What each symbol does to the states:
at | n d c
Suv | Vap Bem Kav
Fel | Nem Mur Rim
Lat | Vom Gep Rus
Vom | Ref Bim Lat
Vap | Bim Ref Suv
Ref | Bem Vap Vom
Rit | Bis Rus Gep
Lis | Kav Bif Pap
Nem | Rus Bis Fel
Bem | Rud Suv Ref
Bif | Gev Lis Rud
Gep | Rit Lat Bim
Diz | Pap Rim Mur
Rim | Fel Diz Gev
Mur | Diz Fel Bis
Bis | Mur Nem Rit
Bim | Gep Vom Vap
Kav | Suv Rud Lis
Pap | Lis Gev Diz
Gev | Rim Pap Bif
Rus | Lat Rit Nem
Rud | Bif Kav Bem

Named rows; a name shown again gets a slightly different row:
Gep: 130	-17	-186	111	200	-155	201	62	-76
Rim: -43	-36	85	-190	-204	57	-266	12	145
Lis: 67	44	-82	150	199	-38	309	-23	-123
Pap: 133	-45	-187	117	147	-265	-22	137	34
Rim: -45	-33	74	-193	-199	47	-270	28	141
Pap: 129	-51	-193	116	146	-259	-24	134	25
Bif: -34	79	139	93	46	145	239	-198	-169
Bim: 141	-102	-175	-75	6	-222	-144	158	133
Rit: 11	105	83	139	110	16	224	-197	-210
Mur: -119	13	121	-132	-197	126	-258	-12	92
Vom: -138	30	162	-137	-163	231	-190	-23	41
Rim: -45	-34	85	-194	-208	42	-262	25	134
Lis: 55	52	-67	157	204	-47	300	-23	-133
Vap: -10	-100	-13	-180	-144	-28	-253	117	200
Vap: 2	-91	-26	-185	-143	-18	-237	113	199
Gev: -187	53	173	-70	-165	223	19	-150	-4
Rit: 15	100	79	139	116	19	225	-192	-215
Bim: 164	-96	-161	-74	8	-211	-146	157	137
Suv: -146	32	186	-117	-177	231	-116	-104	18
Vap: -12	-89	-13	-188	-145	-45	-256	108	189
Kav: -103	61	143	117	-10	187	228	-165	-131
Mur: -124	14	115	-130	-204	126	-257	-14	77
Vap: -5	-94	-4	-185	-151	-28	-247	112	202
Lis: 69	46	-68	150	193	-40	302	-25	-131
Ref: 27	-90	-36	-91	-90	-92	-287	139	183
Kav: -108	68	153	112	-7	189	233	-162	-129
Nem: 172	-6	-181	125	189	-236	46	49	-49
Mur: -115	14	115	-126	-205	127	-255	-12	89
Gep: 121	-34	-186	125	196	-156	207	67	-91
Bif: -38	72	146	93	31	147	236	-205	-149
Vap: -7	-101	-7	-181	-150	-24	-251	120	197
Suv: -137	35	179	-113	-183	222	-124	-109	36
Bem: 146	-76	-214	16	97	-223	-35	184	94
Suv: -152	36	190	-127	-176	222	-118	-112	36
Gep: 139	-33	-188	121	207	-161	201	68	-83
Gev: -195	57	186	-84	-169	234	16	-136	0

Start, symbols taken left to right, then the state you end at.
Answer with the state's row, about right, then its name.
102	-4	-134	164	198	-118	248	31	-74
c => 143	-84	-210	11	100	-221	-45	190	105 Bem
149	-77	-201	14	107	-226	-40	199	103
n => 98	-17	-137	157	199	-126	264	24	-84 Rud
117	-124	-186	-98	29	-176	-151	196	124
c => -34	-32	84	-186	-200	42	-268	15	133 Rim
115	-119	-172	-92	23	-180	-152	193	131
d => -128	24	124	-115	-211	127	-255	-12	87 Mur
107	-18	-134	152	191	-121	252	38	-73
c => 143	-83	-210	24	103	-214	-41	197	99 Bem
157	-105	-159	-81	6	-225	-136	159	136
c => -8	-93	-16	-195	-153	-37	-246	116	192 Vap
152	-82	-209	4	109	-220	-40	191	98
c => 41	-89	-32	-96	-91	-94	-293	146	178 Ref
-123	16	121	-114	-206	131	-269	-14	94
d n => 169	-10	-176	123	181	-241	58	43	-54 Nem
-190	56	170	-72	-159	243	12	-153	-9
c c d => -121	62	152	118	-13	183	234	-169	-125 Kav
152	-98	-164	-75	18	-222	-142	162	127
d c c => 19	73	-11	128	168	-9	307	-89	-176 Rus
87	-97	-79	-119	-20	-101	-242	216	143
d => -49	-34	76	-191	-199	43	-269	22	144 Rim
2	65	-15	137	171	-8	295	-86	-166
c d => -187	104	175	-18	-96	229	101	-168	-85 Bis
-1	99	84	142	121	30	223	-193	-202
c n d d => 22	107	76	139	107	22	227	-187	-207 Rit
112	-7	-126	174	196	-118	248	41	-82
n => -39	85	150	87	51	145	212	-210	-161 Bif
-28	83	157	89	43	144	229	-200	-163
c d n => -141	34	186	-114	-188	243	-105	-114	24 Suv
-124	43	186	-113	-178	229	-115	-111	36
c => -114	53	148	117	-7	171	225	-153	-124 Kav
118	-127	-179	-103	12	-181	-142	206	132
d => -114	9	114	-117	-209	119	-263	-20	96 Mur
-184	47	178	-64	-157	240	8	-152	-14
d => 140	-59	-197	124	161	-255	-21	144	29 Pap
154	-102	-170	-74	16	-219	-136	154	139
d n c d => 150	-102	-167	-81	12	-222	-145	153	133 Bim
-173	119	178	65	-76	200	69	-183	-105
n d c => -8	-89	0	-189	-146	-26	-250	122	201 Vap
147	-96	-167	-84	9	-221	-148	143	136
n c => 149	-104	-154	-76	6	-210	-142	155	132 Bim
118	-129	-178	-86	8	-171	-147	207	128
n c => 122	-114	-182	-91	28	-186	-149	198	139 Fel
122	-123	-172	-86	19	-171	-138	204	132
c d d => -33	-34	71	-180	-207	52	-264	18	138 Rim
38	-83	-29	-102	-90	-96	-294	159	182
c d c n => 155	-98	-155	-82	11	-227	-153	166	132 Bim
126	-121	-179	-100	22	-185	-149	197	139
d => -127	19	115	-120	-199	130	-264	-9	91 Mur
141	-51	-193	115	160	-258	-7	134	39
n n => -116	62	146	110	-18	177	237	-160	-125 Kav
121	-128	-175	-91	15	-172	-147	190	129
n c n n => 16	78	-15	125	160	3	303	-85	-181 Rus
-99	70	154	111	-2	182	232	-163	-124
n => -135	40	193	-115	-182	227	-110	-120	25 Suv
127	-133	-180	-98	9	-179	-139	205	129
n => 182	0	-179	124	191	-252	45	35	-69 Nem
89	-97	-86	-118	-12	-105	-244	220	141
d => -37	-25	74	-202	-203	48	-270	20	148 Rim
-195	58	174	-86	-162	234	21	-140	-7
d => 147	-49	-190	114	155	-255	-13	135	28 Pap
120	-127	-184	-84	12	-193	-143	197	132
d n => 88	-100	-91	-127	-25	-111	-246	215	155 Diz
143	-39	-188	106	154	-247	-3	136	32
n => 60	52	-74	157	202	-42	295	-23	-137 Lis
132	-33	-180	117	194	-146	192	49	-72
d d c => 152	-108	-146	-83	8	-214	-148	149	135 Bim
144	-56	-197	103	144	-250	-12	123	35
c d d => 86	-103	-93	-119	-9	-102	-249	221	145 Diz
130	-17	-179	125	196	-152	203	61	-76
c d d d => -139	27	149	-145	-171	218	-196	-20	49 Vom
-192	93	163	-8	-99	231	92	-166	-96
d c d => -120	15	118	-121	-203	125	-267	-8	91 Mur
-140	15	157	-139	-163	223	-188	-26	39
n c => -129	23	147	-138	-177	226	-189	-20	37 Vom
129	-26	-193	117	198	-166	204	42	-75
c => 152	-97	-157	-81	14	-215	-156	158	131 Bim
-149	17	166	-141	-169	219	-185	-29	55
n n => 162	-83	-202	16	103	-215	-43	190	102 Bem
71	50	-68	140	190	-45	307	-23	-132
d => -48	95	154	95	37	142	227	-213	-168 Bif
169	-96	-165	-85	18	-227	-144	163	133
d n => 38	-79	-34	-106	-81	-103	-312	163	168 Ref
16	81	-19	140	170	-2	304	-85	-170
n d d c => 15	67	-15	133	169	-1	301	-79	-171 Rus
-176	114	184	66	-88	218	68	-171	-111
d c d => -139	18	160	-128	-168	220	-180	-16	47 Vom
14	108	79	145	111	38	224	-190	-204
n n c c => 17	100	87	136	114	34	226	-190	-210 Rit
154	-74	-203	19	110	-217	-47	190	98
n => 107	-9	-134	166	197	-123	254	40	-79 Rud
-192	55	166	-79	-152	231	21	-149	-13
c n n => -32	-37	66	-189	-191	52	-258	18	139 Rim
-105	64	144	114	-14	175	240	-162	-118
n n => 1	-90	-22	-192	-149	-23	-251	105	205 Vap
10	103	79	136	117	29	222	-189	-218
c d => -170	111	176	50	-92	207	77	-181	-99 Lat
152	-92	-205	14	106	-222	-41	184	86
c d d n => 145	-66	-206	24	96	-218	-54	192	101 Bem
-126	15	120	-114	-207	117	-261	-19	89
n c c d => 159	-13	-177	120	191	-244	45	45	-56 Nem
145	-77	-215	10	105	-220	-43	187	107
n d => -110	75	153	117	-6	181	226	-165	-130 Kav
113	-111	-179	-98	18	-178	-142	189	133
d d => 125	-121	-169	-96	17	-181	-149	190	135 Fel
175	-1	-175	125	191	-246	50	39	-58
n d => 17	100	85	132	116	26	234	-192	-215 Rit
116	-121	-173	-108	15	-174	-145	200	119
n => 160	-8	-166	134	196	-239	52	48	-56 Nem
134	-46	-193	121	167	-252	-16	136	40
c c n => 77	-106	-83	-126	-9	-102	-257	204	150 Diz
37	-75	-22	-112	-83	-103	-298	158	185
c => -151	22	154	-134	-169	221	-198	-32	45 Vom
21	-89	-37	-107	-88	-93	-290	164	188
d n c c => -132	39	182	-113	-173	231	-110	-122	27 Suv
173	-6	-188	127	187	-242	45	49	-49
d d d => -185	98	170	-16	-101	229	101	-160	-97 Bis
31	-95	-25	-101	-93	-91	-297	171	180
c => -141	18	154	-143	-162	216	-186	-19	37 Vom
-125	5	122	-124	-196	129	-270	-9	90
d c c d => 148	-46	-188	120	158	-257	-23	129	37 Pap
66	44	-69	157	194	-47	299	-24	-132
n c c c => 89	-105	-92	-125	-23	-97	-253	210	146 Diz
-150	28	182	-118	-182	226	-109	-129	28
n d c c => -182	111	174	66	-87	203	83	-180	-116 Lat
109	-14	-132	154	195	-106	252	27	-76
d c c d => -198	60	171	-66	-167	235	30	-146	-2 Gev
148	-78	-214	10	108	-218	-47	182	99
c c n => 32	-91	-40	-95	-88	-92	-297	147	175 Ref
-43	-36	81	-200	-190	50	-268	27	135
c => -210	62	176	-85	-163	232	25	-146	-4 Gev
-131	22	164	-131	-173	223	-191	-20	52
c d n n => -191	91	173	-23	-89	227	104	-155	-91 Bis
112	-14	-135	155	196	-107	252	38	-77
n c d => -102	60	140	124	-13	182	239	-158	-126 Kav
